Below are the code and all the weights of a small trained network. Each question names an input and a target symbol and asks about switching units off, where a switched-off unit gives its printed mean instead of its output.

import numpy as np


def w(rows, s, z=0):
    codes = np.array(rows[::2]) - 128.0
    scale = np.full(codes.shape[1], s)
    scale[-1] = z or s
    return codes * scale


def f(y):
    return y / 2 * (1 + np.tanh(0.7978845608 * (y + 0.044715 * y**3)))


def softmax(a):
    e = np.exp(a - a.max(-1, keepdims=True))
    return e / e.sum(-1, keepdims=True)


def log_softmax(a):
    a = a - a.max(-1, keepdims=True)
    return a - np.log(np.exp(a).sum(-1, keepdims=True))


def net(x, mask):
    ids = ['αδηθλμξπτψω'.index(c) for c in x.split()]
    T = len(ids)
    res = E[ids] + P[:T]
    u = 0
    for l in range(2):
        r = res
        for j in range(2):
            rows = slice(3 * j, 3 * j + 3)
            q, k, v = (r @ M[l][rows].T for M in (Q, K, V))
            z = softmax(np.where(np.tri(T) > 0, q @ k.T / 3**0.5, -1e9)) @ v
            o = O[l][rows]
            res = res + np.where(mask[u + j], z, o[:, -1]) @ o[:, :-1]
        u += 2
        y = f(res @ A[l][:, :-1].T + A[l][:, -1])
        res = res + np.where(mask[u : u + 4], y, B[l][:, -1]) @ B[l][:, :-1]
        u += 4
    return log_softmax(res[-1] @ U[:, :-1].T + U[:, -1])


Q, K, V, O, A, B = {}, {}, {}, {}, {}, {}
E = w([
[128,117,90],'α',
[146,172,9],'δ',
[101,169,72],'η',
[101,106,109],'θ',
[70,200,163],'λ',
[101,63,155],'μ',
[83,109,171],'ξ',
[163,151,18],'π',
[132,103,98],'τ',
[91,162,24],'ψ',
[86,126,151],'ω',
],0.011)
P = w([
[43,158,106],'0',
[166,140,70],'1',
[133,64,83],'2',
[118,64,90],'3',
[222,119,201],'4',
[87,53,108],'5',
[221,255,122],'6',
[80,64,117],'7',
],0.0086)
Q[0] = w([
[188,213,254],'L0H1',
[144,56,97],'L0H1',
[99,84,132],'L0H1',
[148,76,92],'L0H2',
[55,92,86],'L0H2',
[143,109,15],'L0H2',
],0.0088)
K[0] = w([
[175,176,114],'L0H1',
[12,146,161],'L0H1',
[94,112,158],'L0H1',
[72,129,156],'L0H2',
[38,118,50],'L0H2',
[98,177,77],'L0H2',
],0.011)
V[0] = w([
[49,142,182],'L0H1',
[155,254,93],'L0H1',
[166,103,188],'L0H1',
[141,211,151],'L0H2',
[230,26,77],'L0H2',
[92,137,177],'L0H2',
],0.0078)
O[0] = w([
[51,14,76,150],'L0H1',
[98,202,59,148],'L0H1',
[201,160,252,2],'L0H1',
[81,181,126,94],'L0H2',
[211,165,134,84],'L0H2',
[75,80,125,88],'L0H2',
],0.0046,0.0027)
A[0] = w([
[123,95,25,81],'L0N1',
[24,165,160,252],'L0N2',
[2,136,142,116],'L0N3',
[117,58,110,69],'L0N4',
],0.0087,0.0035)
B[0] = w([
[181,82,130,255],'L0N1',
[188,2,20,244],'L0N2',
[117,88,132,217],'L0N3',
[117,84,221,157],'L0N4',
],0.0063,0.0039)
Q[1] = w([
[172,106,90],'L1H1',
[35,92,86],'L1H1',
[48,4,34],'L1H1',
[188,117,156],'L1H2',
[66,89,97],'L1H2',
[59,140,112],'L1H2',
],0.011)
K[1] = w([
[58,104,142],'L1H1',
[135,156,2],'L1H1',
[43,50,38],'L1H1',
[85,62,174],'L1H2',
[106,68,205],'L1H2',
[98,142,151],'L1H2',
],0.0095)
V[1] = w([
[56,41,254],'L1H1',
[107,13,185],'L1H1',
[55,225,118],'L1H1',
[144,20,115],'L1H2',
[140,27,129],'L1H2',
[161,40,26],'L1H2',
],0.0072)
O[1] = w([
[104,251,144,123],'L1H1',
[1,213,151,183],'L1H1',
[200,125,65,81],'L1H1',
[120,231,121,204],'L1H2',
[157,121,115,190],'L1H2',
[18,81,112,247],'L1H2',
],0.0073,0.013)
A[1] = w([
[48,195,161,102],'L1N1',
[40,191,165,44],'L1N2',
[254,133,106,75],'L1N3',
[106,226,135,1],'L1N4',
],0.0075,0.002)
B[1] = w([
[245,185,53,250],'L1N1',
[255,188,116,252],'L1N2',
[100,146,136,136],'L1N3',
[176,76,144,174],'L1N4',
],0.0076,0.011)
U = w([
[57,113,200,253],'α',
[219,40,131,101],'δ',
[29,143,176,165],'η',
[118,154,138,104],'θ',
[68,174,130,47],'λ',
[252,143,186,65],'μ',
[107,213,182,86],'ξ',
[253,16,172,159],'π',
[70,133,184,214],'τ',
[36,112,155,91],'ψ',
[149,168,153,58],'ω',
],0.0057,0.0032)

Each question gives the input, a string of symbols that net reads in full, and the target symbol t.
The units are the heads (3 rows each of Q, K, V and O) and the neurons (one row each of A and B). Each row of codes is followed by its name. A weight is (code - 128) times the scale printed after its matrix; where a second scale follows, it is the last column's (O, A, B and U).
mask holds one flag per unit, layer by layer, with each layer's heads first. A switched-off unit (its flag False) gives its mean, the last column of its rows in O or B, instead of its output. The means were averaged over made-up inputs and are rounded, as every weight is.
A unit's drop is (log p(t) with every unit on - log p(t) with that unit switched off) / (log p(t) with every unit on - log p(t) with every unit switched off).
The circuit of an input: a set's keep is (log p(t) with only the set's units on - log p(t) with every unit switched off) / (log p(t) with every unit on - log p(t) with every unit switched off). Starting from all 12 units, units are removed one at a time, each time the one whose removal leaves the highest keep (on an exact tie, the one counted first), for as long as the keep stays at least 0.8.
circuit, biggest first: the units of the circuit, biggest drop first
top k neurons: the k neurons with the biggest drops, biggest first
top k neurons in layer l: the k neurons of layer l with the biggest drops, biggest first
drop of u: that unit's drop, to one decimal
input π μ ξ, target π: circuit, biggest first	(L1H1)
input ξ μ α τ λ α τ ω, target μ: top 4 neurons	(L1N2 L1N1 L0N2 L0N3)
input δ α μ ξ, target π: circuit, biggest first	(L1H1 L0H1)
input δ τ τ ψ δ ψ ω η, target π: circuit, biggest first	(L1H1 L0H1)
input ξ τ ξ ψ, target μ: top 4 neurons	(L0N2 L1N2 L1N1 L0N3)
input ξ η μ τ π δ η τ, target μ: top 2 neurons in layer 0	(L0N2 L0N3)
input ξ π τ π δ α, target μ: top 3 neurons	(L1N2 L0N2 L1N1)
input ξ λ ω λ π μ α μ, target μ: top 4 neurons	(L1N2 L1N1 L0N3 L0N2)
input μ ξ τ, target μ: top 2 neurons in layer 1	(L1N2 L1N1)
input ξ η δ α, target μ: top 3 neurons	(L0N2 L1N2 L1N1)
input ξ α δ ψ δ μ, target μ: top 2 neurons	(L0N2 L1N2)
input ξ ξ δ η, target μ: top 2 neurons	(L0N2 L1N2)
input μ ξ δ, target μ: top 4 neurons	(L1N2 L1N1 L0N2 L1N4)
input δ α η λ, target π: top 2 neurons in layer 0	(L0N2 L0N4)
input δ ψ θ ψ, target π: circuit, biggest first	(L1H1)
input δ θ ω α λ τ λ μ, target π: circuit, biggest first	(L1H1 L0H1)
input π α θ, target π: drop of L0N3	0.0
input δ α μ ξ θ δ, target π: drop of L1N4	-0.1
input δ ξ π λ ψ δ, target π: drop of L1H1	1.6
input δ λ δ θ, target π: circuit, biggest first	(L1H1)
input δ δ ψ η μ ψ λ ω, target π: circuit, biggest first	(L1H1 L0H1)
